<218>: [ 0.35, -4.30, -2.00,  1.35,  7.16, -6.12,  3.46, -3.04,  2.54, -8.87,
 -3.43,  3.74, -3.55, -1.76,  4.99, -6.53, -0.67,  7.14,  3.96, -2.13,
  4.00, -2.91, -0.50, -3.59,  0.89,  2.41, -0.64,  3.22,  1.82]
<77>: [-0.65,  2.69,  1.82, -4.15,  4.89, -1.61, -3.41, -4.78, -3.21, -1.63,
  6.14, -0.96, -0.29,  7.88,  0.48,  0.79, -1.74, -0.31, -4.11, -8.81,
 -1.78,  4.25,  2.29, -1.40,  2.51,  0.16,  5.59, -1.89, -3.31]
<17>: [ 1.09,  8.41,  2.73,  0.84,  3.99, -0.15, -8.22,  0.03, -1.53, -0.30,
 -1.79,  2.76,  3.94, -1.53,  2.22,  1.61,  2.55,  0.87,  1.87,  2.70,
  3.48, -7.68, -6.37,  1.05,  1.99,  6.15,  3.16,  8.08,  1.59]
<81>: [-0.65,  2.69,  1.82, -4.15,  4.89, -1.61, -3.41, -4.78, -3.21, -1.63,
  6.14, -0.96, -0.29,  7.88,  0.48,  0.79, -1.74, -0.31, -4.11, -8.81,
 -1.78,  4.25,  2.29, -8.38,  1.08,  3.24, -3.61, -2.36,  6.03]
<208>: [-1.00,  8.41,  2.73,  0.84,  3.99, -0.15, -8.22,  0.03, -1.53, -0.30,
 -1.79,  2.76,  3.94, -1.53,  2.22,  1.61,  2.55,  0.87,  2.70,  1.60,
  3.48, -1.79,  1.87, -7.68,  6.75,  0.20, -0.16,  1.79,  3.89]
<149>: [-0.18,  2.10,  5.69, -1.95,  5.99,  2.74, -4.83,  4.20,  1.14, -3.38,
 -0.13,  9.26,  3.64, -0.57, -1.27,  4.35,  5.82, -5.65,  4.27, -1.78,
  1.57,  6.85,  3.72,  3.54, -5.82, -2.77,  2.37,  2.42,  1.28]
<205>: [ 0.05,  0.09, -5.17, -2.74,  1.94, -2.18, -1.71, -1.31, -2.68, -0.08,
  9.19, -1.47, -0.27,  3.38,  2.84,  5.06,  1.05,  4.93, -3.06, -9.09,
 -6.83,  1.72, -2.91, -0.44,  6.00,  1.91, -3.55, -3.26,  3.35]
<9>: [-5.01,  5.30,  5.89, -0.47,  6.12, -0.42, -4.43,  3.09, -1.12,  1.56,
 -0.57, -1.12, -1.09, -0.66, -6.63,  3.52,  1.41, -3.72,  2.06,  2.64,
  4.39, -6.23, -2.91,  3.01,  4.54,  3.39, -3.77,  8.84,  6.19]
<135>: [ 1.09,  8.41,  2.73,  0.84,  3.99, -0.15, -8.22,  0.03, -1.53, -0.30,
  2.76, -1.79,  3.94, -1.53,  2.22,  1.61,  2.55,  0.87,  1.87,  2.70,
  3.48, -7.68,  1.79, -0.16, -1.79,  0.20,  1.60,  6.75,  3.89]
asked: [-0.65,  2.69,  1.82, -4.15,  4.89, -1.61, -3.41, -4.78, -3.21, -1.63,
  6.14, -0.96, -0.29,  7.88,  0.48,  0.79, -1.74, -0.31, -4.11, -8.81,
 -1.78,  4.25,  2.29, -8.38,  1.08,  3.24, -3.61, -2.36,  6.03]  <81>
asked: [ 1.87,  2.70,  3.48, -7.68,  1.79, -0.16, -1.79,  0.20,  1.60,  6.75]  <135>
step -1: [ 3.99, -0.15]  [ 3.98, -0.16]
asked: [ 1.09,  8.41,  2.73,  0.84,  3.99, -0.15, -8.22,  0.03, -1.53, -0.30,
 -1.79,  2.76,  3.94, -1.53,  2.22,  1.61,  2.55,  0.87,  1.87,  2.70,
  3.48, -7.68, -6.37,  1.05,  1.99,  6.15,  3.16,  8.08,  1.59]  <17>

